Here is a tiny trained network, its code and every weight. The questions are about switching its units off for an input and a target symbol, where a switched-off unit gives its printed mean instead of its output.

import numpy as np


def w(rows, s, z=0):
    codes = np.array(rows[::2]) - 128.0
    scale = np.full(codes.shape[1], s)
    scale[-1] = z or s
    return codes * scale


def norm(h):
    return h / np.sqrt((h * h).mean(-1, keepdims=True) + 1e-5)


def f(y):
    return np.maximum(y, 0)


def softmax(a):
    e = np.exp(a - a.max(-1, keepdims=True))
    return e / e.sum(-1, keepdims=True)


def log_softmax(a):
    a = a - a.max(-1, keepdims=True)
    return a - np.log(np.exp(a).sum(-1, keepdims=True))


def net(x, mask):
    ids = ['ΘΠΨΩαβδεζλξτ'.index(c) for c in x.split()]
    T = len(ids)
    res = E[ids] + P[:T]
    r = norm(res)
    for j in range(2):
        rows = slice(2 * j, 2 * j + 2)
        q, k, v = (r @ M[0][rows].T for M in (Q, K, V))
        z = softmax(np.where(np.tri(T) > 0, q @ k.T / 2**0.5, -1e9)) @ v
        o = O[0][rows]
        res = res + np.where(mask[j], z, o[:, -1]) @ o[:, :-1]
    y = f(norm(res) @ A[0][:, :-1].T + A[0][:, -1])
    res = res + np.where(mask[2:6], y, B[0][:, -1]) @ B[0][:, :-1]
    return log_softmax(norm(res)[-1] @ U[:, :-1].T + U[:, -1])


Q, K, V, O, A, B = {}, {}, {}, {}, {}, {}
E = w([
[154,148,80,112,105,72],'Θ',
[150,154,67,116,138,63],'Π',
[138,167,84,98,114,83],'Ψ',
[197,94,103,147,91,162],'Ω',
[130,153,70,118,109,180],'α',
[157,188,203,139,48,109],'β',
[110,251,104,147,168,157],'δ',
[119,195,147,68,166,81],'ε',
[164,105,170,70,156,110],'ζ',
[62,33,100,161,29,115],'λ',
[169,142,200,181,175,167],'ξ',
[126,147,98,109,198,185],'τ',
],0.019)
P = w([
[254,130,99,107,97,121],'0',
[232,132,108,117,102,129],'1',
[202,131,111,132,115,120],'2',
[184,121,121,118,109,113],'3',
[162,111,145,119,123,109],'4',
[158,98,158,110,107,106],'5',
[148,100,177,91,79,133],'6',
],0.012)
Q[0] = w([
[84,132,115,203,115,124],'head 1',
[31,71,110,162,150,116],'head 1',
[254,148,139,75,137,128],'head 2',
[171,165,108,124,121,147],'head 2',
],0.023)
K[0] = w([
[192,165,141,79,149,118],'head 1',
[224,172,80,150,98,107],'head 1',
[7,76,133,130,129,145],'head 2',
[83,119,178,117,146,119],'head 2',
],0.018)
V[0] = w([
[121,74,94,5,169,43],'head 1',
[160,9,103,148,213,181],'head 1',
[141,193,176,100,232,217],'head 2',
[91,146,29,94,169,209],'head 2',
],0.022)
O[0] = w([
[158,156,164,9,80,44,4],'head 1',
[115,18,131,8,199,61,189],'head 1',
[116,225,120,132,237,29,25],'head 2',
[16,210,21,76,125,199,52],'head 2',
],0.012,0.0035)
A[0] = w([
[121,36,145,136,52,125,141],'neuron 1',
[84,248,222,160,78,78,4],'neuron 2',
[61,131,223,184,237,79,181],'neuron 3',
[32,96,107,43,87,253,128],'neuron 4',
],0.019,0.0043)
B[0] = w([
[76,195,142,104,249,203,244],'neuron 1',
[187,44,19,141,183,112,180],'neuron 2',
[9,140,220,155,64,102,212],'neuron 3',
[126,28,117,142,60,86,250],'neuron 4',
],0.019,0.014)
U = w([
[136,161,180,106,103,165,148],'Θ',
[136,153,156,81,111,139,157],'Π',
[167,140,120,118,99,145,141],'Ψ',
[119,64,139,102,248,161,63],'Ω',
[82,43,85,127,79,88,104],'α',
[190,122,181,219,141,153,95],'β',
[99,171,94,195,148,147,169],'δ',
[201,81,99,171,182,69,249],'ε',
[177,89,200,79,134,48,153],'ζ',
[140,73,177,132,110,144,30],'λ',
[81,76,216,197,145,78,159],'ξ',
[58,146,126,75,170,78,88],'τ',
],0.012,0.002)

Each question gives the input, a string of symbols that net reads in full, and the target symbol t.
The units are the heads (2 rows each of Q, K, V and O) and the neurons (one row each of A and B). Each row of codes is followed by its name. A weight is (code - 128) times the scale printed after its matrix; where a second scale follows, it is the last column's (O, A, B and U).
mask holds one flag per unit, heads first, then neurons. A switched-off unit (its flag False) gives its mean, the last column of its rows in O or B, instead of its output. The means were averaged over made-up inputs and are rounded, as every weight is.
A unit's drop is (log p(t) with every unit on - log p(t) with that unit switched off) / (log p(t) with every unit on - log p(t) with every unit switched off).
The circuit of an input: a set's keep is (log p(t) with only the set's units on - log p(t) with every unit switched off) / (log p(t) with every unit on - log p(t) with every unit switched off). Starting from all 6 units, units are removed one at a time, each time the one whose removal leaves the highest keep (on an exact tie, the one counted first), for as long as the keep stays at least 0.8.
units of the circuit, in order: the units of the circuit, biggest drop first
most important unit: the unit with the biggest drop
top k neurons: the k neurons with the biggest drops, biggest first
which heads matter: for each layer, one digit per head in row order, 1 if its drop is at least 0.15 and else 0, layers parted by /
drop of u: that unit's drop, to one decimal
input α α Θ Π δ, target δ: most important unit	head 1
input Θ Θ β α Ω, target α: top 2 neurons	[neuron 4; neuron 1]
input α ε Π, target ε: which heads matter	10
input α Θ Ω α ε Ψ β, target ε: which heads matter	10
input ζ Ω ξ Ω ε α, target ε: units of the circuit, in order	[head 1; neuron 2]
input δ Ω Θ, target δ: units of the circuit, in order	[head 1; head 2]
input Ω Ω ξ α, target ξ: which heads matter	01
input ξ ζ Ω β Ω, target β: which heads matter	11
input Ω Ω ζ ζ Ω, target ζ: which heads matter	10
input α Ω Ω Θ, target Ω: which heads matter	00
input α Ω Θ ζ Ω Ψ, target ζ: which heads matter	10
input Π Ψ Θ Ω Ω β Ω, target β: units of the circuit, in order	[head 1; head 2]
input Ω ξ Π, target ξ: units of the circuit, in order	[neuron 3; head 2]
input α Ω Ψ Ω, target Ω: units of the circuit, in order	[neuron 1]
input τ Ω δ Ω, target δ: units of the circuit, in order	[head 2; head 1]
input Ω Θ δ Θ τ ε ζ, target τ: which heads matter	01
input Ω ξ Θ Ψ, target ξ: units of the circuit, in order	[head 2; neuron 3]
input ζ τ δ Θ, target τ: which heads matter	01
input Ω Ψ δ α, target δ: which heads matter	11
input Ω Ω δ Π τ Ω, target τ: most important unit	head 2
input Ω τ ζ δ, target τ: which heads matter	11
input Ω Π Π, target Ω: units of the circuit, in order	[neuron 1; head 2]
input Ω Ω Ψ, target Ω: top 2 neurons	[neuron 1; neuron 3]
input β ξ Ψ, target ξ: top 2 neurons	[neuron 3; neuron 1]
input Π ε α Ψ, target ε: top 3 neurons	[neuron 2; neuron 3; neuron 1]
input Ψ Ω Ω Θ, target Ω: drop of neuron 3	0.1
input ξ Ψ α α β α, target β: drop of head 1	0.3
